Here is a tiny trained network, its code and every weight. The questions are about switching its units off for an input and a target symbol, where a switched-off unit gives its printed mean instead of its output.

import numpy as np


def w(rows, s, z=0):
    codes = np.array(rows[::2]) - 128.0
    scale = np.full(codes.shape[1], s)
    scale[-1] = z or s
    return codes * scale


def norm(h):
    return h / np.sqrt((h * h).mean(-1, keepdims=True) + 1e-5)


def f(y):
    return y / 2 * (1 + np.tanh(0.7978845608 * (y + 0.044715 * y**3)))


def softmax(a):
    e = np.exp(a - a.max(-1, keepdims=True))
    return e / e.sum(-1, keepdims=True)


def log_softmax(a):
    a = a - a.max(-1, keepdims=True)
    return a - np.log(np.exp(a).sum(-1, keepdims=True))


def net(x, mask):
    ids = ['ΓΘΩβζησ'.index(c) for c in x.split()]
    T = len(ids)
    res = E[ids] + P[:T]
    u = 0
    for l in range(3):
        r = norm(res)
        for j in range(2):
            rows = slice(2 * j, 2 * j + 2)
            q, k, v = (r @ M[l][rows].T for M in (Q, K, V))
            z = softmax(np.where(np.tri(T) > 0, q @ k.T / 2**0.5, -1e9)) @ v
            o = O[l][rows]
            res = res + np.where(mask[u + j], z, o[:, -1]) @ o[:, :-1]
        u += 2
        y = f(norm(res) @ A[l][:, :-1].T + A[l][:, -1])
        res = res + np.where(mask[u : u + 4], y, B[l][:, -1]) @ B[l][:, :-1]
        u += 4
    return log_softmax(norm(res)[-1] @ U[:, :-1].T + U[:, -1])


Q, K, V, O, A, B = {}, {}, {}, {}, {}, {}
E = w([
[163,92,140,115,217,166,126,114,122,128,153,138],'Γ',
[97,74,180,203,109,164,208,56,138,128,57,105],'Θ',
[120,114,112,130,39,118,195,171,144,98,129,89],'Ω',
[179,189,151,126,107,131,84,189,119,175,160,49],'β',
[89,69,119,122,94,127,130,194,89,186,146,66],'ζ',
[186,44,119,125,174,65,64,69,130,233,178,184],'η',
[69,131,148,191,112,8,59,217,43,111,141,67],'σ',
],0.016)
P = w([
[144,185,126,77,89,158,113,193,90,135,195,189],'0',
[35,76,157,111,197,34,149,91,26,244,11,78],'1',
[82,58,167,179,130,55,105,169,112,215,130,50],'2',
[177,9,13,214,204,97,38,10,198,183,209,116],'3',
[122,95,80,109,157,155,131,169,118,115,171,80],'4',
[139,97,88,114,127,123,108,107,138,144,135,127],'5',
[145,97,120,141,153,73,50,87,152,96,102,34],'6',
[102,177,210,104,155,132,134,176,85,141,126,109],'7',
[139,102,175,143,103,128,149,106,136,99,84,43],'8',
[78,115,193,122,88,93,166,167,56,150,104,102],'9',
],0.014)
Q[0] = w([
[163,103,61,53,96,77,81,176,145,193,185,92],'0.h1',
[34,157,195,175,77,30,100,255,23,111,107,39],'0.h1',
[62,198,127,143,3,19,94,244,116,99,94,49],'0.h2',
[171,192,63,81,112,102,63,198,139,92,176,117],'0.h2',
],0.06)
K[0] = w([
[107,199,195,93,102,171,198,145,95,84,66,145],'0.h1',
[105,54,112,156,51,152,242,90,160,110,89,108],'0.h1',
[120,183,126,100,91,153,124,254,76,112,214,191],'0.h2',
[117,177,191,69,139,124,140,177,67,104,98,165],'0.h2',
],0.072)
V[0] = w([
[131,217,149,51,133,116,147,198,116,94,123,146],'0.h1',
[119,173,157,175,79,189,178,89,156,104,113,195],'0.h1',
[94,99,110,168,162,49,92,143,135,105,98,2],'0.h2',
[173,151,112,211,144,116,50,72,178,77,144,121],'0.h2',
],0.062)
O[0] = w([
[162,219,84,139,132,46,93,172,48,161,122,187,2],'0.h1',
[94,178,190,219,141,159,236,240,123,196,128,70,134],'0.h1',
[120,110,4,42,249,180,175,200,114,127,95,71,171],'0.h2',
[191,136,62,83,48,180,157,148,250,85,89,148,141],'0.h2',
],0.018,0.074)
A[0] = w([
[123,69,177,186,77,137,141,64,203,90,141,105,148],'0.n1',
[183,130,3,73,171,132,96,168,126,98,103,174,5],'0.n2',
[145,171,97,146,190,106,133,179,66,127,132,159,106],'0.n3',
[167,126,32,71,134,107,89,138,180,78,93,143,180],'0.n4',
],0.048,0.0025)
B[0] = w([
[110,24,153,17,143,169,44,48,63,116,134,184,238],'0.n1',
[2,63,190,39,213,159,126,58,109,232,178,79,244],'0.n2',
[71,113,183,17,134,112,150,106,130,16,74,124,166],'0.n3',
[35,118,216,55,136,169,207,146,59,25,143,87,254],'0.n4',
],0.021,0.054)
Q[1] = w([
[175,109,63,106,116,109,72,105,138,90,187,139],'1.h1',
[189,249,69,254,160,78,172,207,129,188,139,160],'1.h1',
[160,199,86,211,126,82,133,187,112,120,136,125],'1.h2',
[167,164,156,199,76,90,90,119,93,135,146,204],'1.h2',
],0.079)
K[1] = w([
[85,136,138,198,212,74,136,83,120,172,167,57],'1.h1',
[82,49,92,23,197,255,148,73,174,116,152,19],'1.h1',
[166,96,209,160,92,124,80,57,126,126,148,198],'1.h2',
[152,117,40,7,145,76,67,89,112,59,88,153],'1.h2',
],0.062)
V[1] = w([
[128,137,167,48,112,104,95,175,136,48,168,134],'1.h1',
[197,254,70,111,121,42,130,171,102,148,65,248],'1.h1',
[128,164,97,136,103,76,117,141,96,131,75,177],'1.h2',
[112,171,136,191,139,155,171,202,97,173,120,100],'1.h2',
],0.048)
O[1] = w([
[112,130,109,100,218,197,85,66,111,171,81,122,150],'1.h1',
[226,88,159,99,137,235,39,252,75,153,45,192,84],'1.h1',
[176,168,184,170,103,164,83,179,105,163,163,136,4],'1.h2',
[93,75,154,231,119,134,234,196,106,102,96,100,238],'1.h2',
],0.017,0.046)
A[1] = w([
[183,72,100,136,178,197,96,226,104,118,31,146,117],'1.n1',
[40,142,157,120,200,81,113,98,42,166,141,89,150],'1.n2',
[97,117,87,139,156,45,221,195,148,116,199,104,174],'1.n3',
[174,97,82,86,75,177,179,146,254,49,75,132,3],'1.n4',
],0.053,0.0056)
B[1] = w([
[64,179,139,38,155,85,110,130,75,179,146,102,176],'1.n1',
[170,74,103,119,123,181,156,158,129,46,155,120,255],'1.n2',
[54,94,165,114,161,162,134,48,157,210,132,117,216],'1.n3',
[147,175,155,121,67,179,185,117,85,4,75,119,215],'1.n4',
],0.039,0.06)
Q[2] = w([
[205,182,78,232,110,7,39,226,167,170,197,170],'2.h1',
[202,164,44,174,104,46,116,175,254,126,54,158],'2.h1',
[50,45,151,77,195,168,145,136,101,87,144,89],'2.h2',
[95,29,199,65,125,190,74,108,60,37,148,94],'2.h2',
],0.073)
K[2] = w([
[118,75,96,100,165,205,219,50,209,95,146,49],'2.h1',
[87,9,20,19,93,253,146,61,218,84,60,50],'2.h1',
[165,220,203,87,83,150,29,171,93,162,136,135],'2.h2',
[124,212,187,215,136,44,89,235,13,240,164,232],'2.h2',
],0.047)
V[2] = w([
[214,115,151,254,94,119,111,163,123,101,156,144],'2.h1',
[109,213,168,151,76,85,126,157,159,214,72,154],'2.h1',
[164,134,92,110,95,118,9,111,126,155,143,163],'2.h2',
[148,108,89,160,92,93,120,21,244,142,139,124],'2.h2',
],0.097)
O[2] = w([
[115,98,162,130,63,252,148,127,109,139,173,208,255],'2.h1',
[190,104,93,147,240,145,71,137,197,121,148,195,167],'2.h1',
[209,129,109,114,101,148,43,100,132,93,111,82,85],'2.h2',
[240,201,194,98,184,148,184,104,112,34,160,133,7],'2.h2',
],0.037,0.062)
A[2] = w([
[254,214,175,114,200,95,98,71,115,40,170,50,140],'2.n1',
[169,143,67,83,117,88,3,100,107,173,96,74,85],'2.n2',
[221,126,152,127,101,213,70,63,164,107,195,179,254],'2.n3',
[139,200,136,101,143,7,162,79,109,67,80,31,79],'2.n4',
],0.075,0.00069)
B[2] = w([
[225,18,132,91,52,34,200,148,206,204,165,140,149],'2.n1',
[73,133,196,155,186,1,161,174,145,73,88,108,205],'2.n2',
[101,184,185,158,150,224,77,109,20,158,128,102,255],'2.n3',
[100,105,118,162,76,175,55,89,69,246,192,130,191],'2.n4',
],0.042,0.07)
U = w([
[122,187,122,137,198,165,82,100,75,113,122,122,71],'Γ',
[88,125,170,138,190,78,218,148,153,83,126,175,124],'Θ',
[92,25,68,102,177,136,105,70,166,213,92,137,75],'Ω',
[121,120,125,158,211,38,103,162,190,68,47,109,143],'β',
[107,96,100,119,67,131,164,139,139,1,37,69,137],'ζ',
[196,88,133,90,118,62,153,142,150,154,134,127,63],'η',
[81,152,182,121,183,43,109,170,35,229,164,116,252],'σ',
],0.005,0.0039)

Each question gives the input, a string of symbols that net reads in full, and the target symbol t.
The units are the heads (2 rows each of Q, K, V and O) and the neurons (one row each of A and B). Each row of codes is followed by its name. A weight is (code - 128) times the scale printed after its matrix; where a second scale follows, it is the last column's (O, A, B and U).
mask holds one flag per unit, layer by layer, with each layer's heads first. A switched-off unit (its flag False) gives its mean, the last column of its rows in O or B, instead of its output. The means were averaged over made-up inputs and are rounded, as every weight is.
A unit's drop is (log p(t) with every unit on - log p(t) with that unit switched off) / (log p(t) with every unit on - log p(t) with every unit switched off).
The circuit of an input: a set's keep is (log p(t) with only the set's units on - log p(t) with every unit switched off) / (log p(t) with every unit on - log p(t) with every unit switched off). Starting from the 12 units with the biggest drops (on a tie, the unit counted first), units are removed one at a time, each time the one whose removal leaves the highest keep (on an exact tie, the one counted first), for as long as the keep stays at least 0.8.
circuit, biggest first: the units of the circuit, biggest drop first
most important unit: the unit with the biggest drop
top k neurons: the k neurons with the biggest drops, biggest first
k most important neurons of layer l: the k neurons of layer l with the biggest drops, biggest first
heads that matter: for each layer, one digit per head in row order, 1 if its drop is at least 0.15 and else 0, layers parted by /
input Θ Γ ζ Θ ζ Θ η, target Θ: most important unit	0.h1
input η Θ Θ Θ β Ω, target η: heads that matter	01 / 00 / 01
input ζ Θ σ σ ζ β, target ζ: heads that matter	11 / 01 / 10
input Γ Θ Θ Θ Γ β σ Θ σ, target Γ: heads that matter	11 / 00 / 11
input ζ Θ Γ Θ Ω Ω Θ Ω, target ζ: circuit, biggest first	2.h1; 0.n2; 2.n3
input Θ η Θ Θ σ Γ Γ, target Θ: circuit, biggest first	2.h2; 1.h1
input Γ Γ η, target Γ: top 2 neurons	0.n4; 2.n3
input Γ Θ Θ Ω β Γ Ω Γ η, target Γ: top 2 neurons	0.n4; 0.n2
input β σ Θ ζ Γ Θ Θ ζ, target β: heads that matter	11 / 10 / 10
input Θ Θ Γ ζ, target Θ: heads that matter	10 / 10 / 01
input η η Θ η, target η: top 2 neurons	2.n1; 0.n4
input ζ η Γ Θ, target ζ: heads that matter	11 / 00 / 10
input ζ σ Γ Ω, target ζ: circuit, biggest first	0.h2; 2.h1
input β Γ Θ Γ η Θ Ω Ω σ, target β: 2 most important neurons of layer 1	1.n1; 1.n2
input η σ Θ η σ, target η: most important unit	2.h2
input ζ Θ σ Θ Θ Θ Θ, target ζ: heads that matter	11 / 00 / 00
input ζ Θ β Θ β σ, target ζ: top 2 neurons	1.n2; 0.n2
input Γ η β σ σ Γ Γ ζ ζ, target Γ: top 2 neurons	2.n3; 0.n4
input ζ Θ ζ Γ, target ζ: top 3 neurons	1.n2; 0.n4; 0.n2
input Θ β Γ Θ Ω Θ Ω, target Θ: heads that matter	11 / 10 / 01
input β ζ Θ Θ, target β: 2 most important neurons of layer 0	0.n2; 0.n4
input Θ Γ β, target Θ: top 2 neurons	2.n3; 2.n4
input Γ σ Γ Γ Γ Ω η Γ, target Γ: 3 most important neurons of layer 1	1.n2; 1.n4; 1.n3
input ζ η Γ, target ζ: most important neuron of layer 1	1.n2
input Γ Γ Θ Θ, target Γ: top 3 neurons	0.n4; 0.n2; 2.n3
input Γ Θ Θ Θ Γ σ Γ Θ, target Γ: 3 most important neurons of layer 0	0.n4; 0.n2; 0.n1
